Here is a tiny trained network, its code and every weight. The questions are about switching its units off for an input and a class, where a switched-off unit gives its printed mean instead of its output.

import numpy as np


def w(rows, s, z=0):
    codes = np.array(rows[::2]) - 128.0
    scale = np.full(codes.shape[1], s)
    scale[-1] = z or s
    return codes * scale


def norm(h):
    return h / np.sqrt((h * h).mean(-1, keepdims=True) + 1e-5)


def f(y):
    return np.maximum(y, 0)


def log_softmax(a):
    a = a - a.max(-1, keepdims=True)
    return a - np.log(np.exp(a).sum(-1, keepdims=True))


def net(x, mask):
    res = np.array(x, float).reshape(1, 6) / 4 @ E
    u = 0
    for l in range(2):
        y = f(norm(res) @ A[l][:, :-1].T + A[l][:, -1])
        res = res + np.where(mask[u : u + 8], y, B[l][:, -1]) @ B[l][:, :-1]
        u += 8
    return log_softmax(norm(res)[-1] @ U[:, :-1].T + U[:, -1])


A, B = {}, {}
E = w([
[84,112,114,224,133,107,117,105,141,136,252],'x0',
[125,139,117,126,117,132,120,135,130,115,132],'x1',
[1,180,97,67,147,116,174,151,93,180,65],'x2',
[129,118,131,128,130,123,136,128,112,124,130],'x3',
[124,185,160,170,67,62,84,65,103,149,110],'x4',
[136,126,116,114,122,110,126,132,139,136,135],'x5',
],0.0061)
A[0] = w([
[208,88,141,191,116,146,131,90,184,85,184,97],'L0N1',
[254,98,182,131,116,136,93,117,148,60,96,109],'L0N2',
[177,105,93,186,136,121,112,93,139,108,159,90],'L0N3',
[98,152,97,169,177,129,143,149,133,155,153,189],'L0N4',
[169,166,169,133,77,106,103,50,109,135,128,65],'L0N5',
[124,139,145,163,53,61,80,82,91,130,76,125],'L0N6',
[193,98,123,115,155,174,119,157,162,109,116,3],'L0N7',
[88,145,190,130,80,73,48,112,114,164,132,91],'L0N8',
],0.0074,0.0039)
B[0] = w([
[190,165,117,63,133,112,96,130,42,142,45,244],'L0N1',
[58,81,63,183,114,125,239,135,200,113,197,254],'L0N2',
[57,200,193,108,140,192,83,181,116,160,81,193],'L0N3',
[177,99,70,136,157,122,178,199,194,126,150,193],'L0N4',
[65,40,111,98,121,115,167,216,198,203,112,189],'L0N5',
[82,170,95,244,43,156,131,165,157,224,125,212],'L0N6',
[155,122,250,27,112,43,179,1,173,57,136,177],'L0N7',
[130,134,148,183,166,130,106,21,100,75,84,190],'L0N8',
],0.0067,0.0078)
A[1] = w([
[86,141,81,151,117,59,114,74,117,99,157,4],'L1N1',
[65,74,122,103,178,157,150,113,198,103,194,121],'L1N2',
[88,190,215,171,39,112,16,124,65,214,25,130],'L1N3',
[80,151,124,221,100,36,168,39,150,134,179,57],'L1N4',
[254,159,116,18,250,168,107,184,75,108,80,116],'L1N5',
[170,101,103,117,81,124,125,59,128,87,6,100],'L1N6',
[82,162,115,51,144,88,198,57,98,73,90,103],'L1N7',
[96,138,136,117,213,166,133,148,113,120,232,93],'L1N8',
],0.0063,0.003)
B[1] = w([
[102,181,121,134,198,209,167,110,95,177,13,138],'L1N1',
[187,140,168,166,50,102,101,145,131,97,218,205],'L1N2',
[255,47,188,10,141,68,150,103,133,15,222,254],'L1N3',
[108,201,84,67,228,228,73,170,60,106,86,206],'L1N4',
[42,245,24,196,234,172,50,68,51,199,4,227],'L1N5',
[113,66,148,147,50,100,149,214,152,173,190,167],'L1N6',
[176,109,195,138,104,97,28,71,68,83,200,202],'L1N7',
[119,68,170,159,43,120,166,92,190,161,67,167],'L1N8',
],0.0062,0.0076)
U = w([
[243,59,216,23,74,85,115,42,70,44,217,223],'0',
[63,237,31,177,254,230,52,46,15,177,42,2],'1',
[56,39,39,217,53,182,241,214,218,226,170,140],'2',
],0.009,0.00075)

Each question gives the input, the list of numbers given to net, and the class t.
The units are the neurons (one row each of A and B). Each row of codes is followed by its name. A weight is (code - 128) times the scale printed after its matrix; where a second scale follows, it is the last column's (A, B and U).
mask holds one flag per neuron, layer by layer. A switched-off neuron (its flag False) gives its mean, the last column of its row in B, instead of its output. The means were averaged over made-up inputs and are rounded, as every weight is.
A unit's drop is (log p(t) with every unit on - log p(t) with that unit switched off) / (log p(t) with every unit on - log p(t) with every unit switched off).
The circuit of an input: a set's keep is (log p(t) with only the set's units on - log p(t) with every unit switched off) / (log p(t) with every unit on - log p(t) with every unit switched off). Starting from the 12 units with the biggest drops (on a tie, the unit counted first), units are removed one at a time, each time the one whose removal leaves the highest keep (on an exact tie, the one counted first), for as long as the keep stays at least 0.8.
circuit, biggest first: the units of the circuit, biggest drop first
k most important neurons: the k neurons with the biggest drops, biggest first
top k neurons in layer l: the k neurons of layer l with the biggest drops, biggest first
drop when u is switched off: that unit's drop, to one decimal
input [0,1,-5,3,8,0], class 2: top 4 neurons in layer 0 -> [L0N5 L0N6 L0N2 L0N7]
input [1,-3,0,3,-3,7], class 1: circuit, biggest first -> [L0N2 L1N5]
input [1,-2,5,-5,-1,4], class 2: circuit, biggest first -> [L0N1]
input [3,-6,-3,4,-1,8], class 1: circuit, biggest first -> [L0N1 L1N5]
input [8,3,-1,-3,3,2], class 0: circuit, biggest first -> [L0N2 L1N3]
input [-2,-3,1,1,8,-8], class 0: 3 most important neurons -> [L0N2 L1N3 L1N5]
input [1,-5,-5,-1,-7,-3], class 1: 2 most important neurons -> [L0N1 L1N5]
input [-2,2,0,-5,-6,8], class 0: 2 most important neurons -> [L0N7 L0N1]
input [0,-6,2,-5,1,3], class 0: 3 most important neurons -> [L0N2 L1N5 L1N3]
input [1,2,7,7,-3,5], class 2: top 3 neurons in layer 0 -> [L0N1 L0N7 L0N8]
input [0,5,-1,-4,6,8], class 2: top 2 neurons in layer 1 -> [L1N5 L1N7]
input [-3,-4,-2,1,2,5], class 2: drop when L0N7 is switched off -> 0.0
input [5,-6,-4,-6,-5,-2], class 1: drop when L0N1 is switched off -> 1.9
input [4,-6,-1,6,-8,-7], class 1: drop when L1N5 is switched off -> 1.4
input [-6,3,-6,-7,8,-4], class 2: circuit, biggest first -> [L0N2]
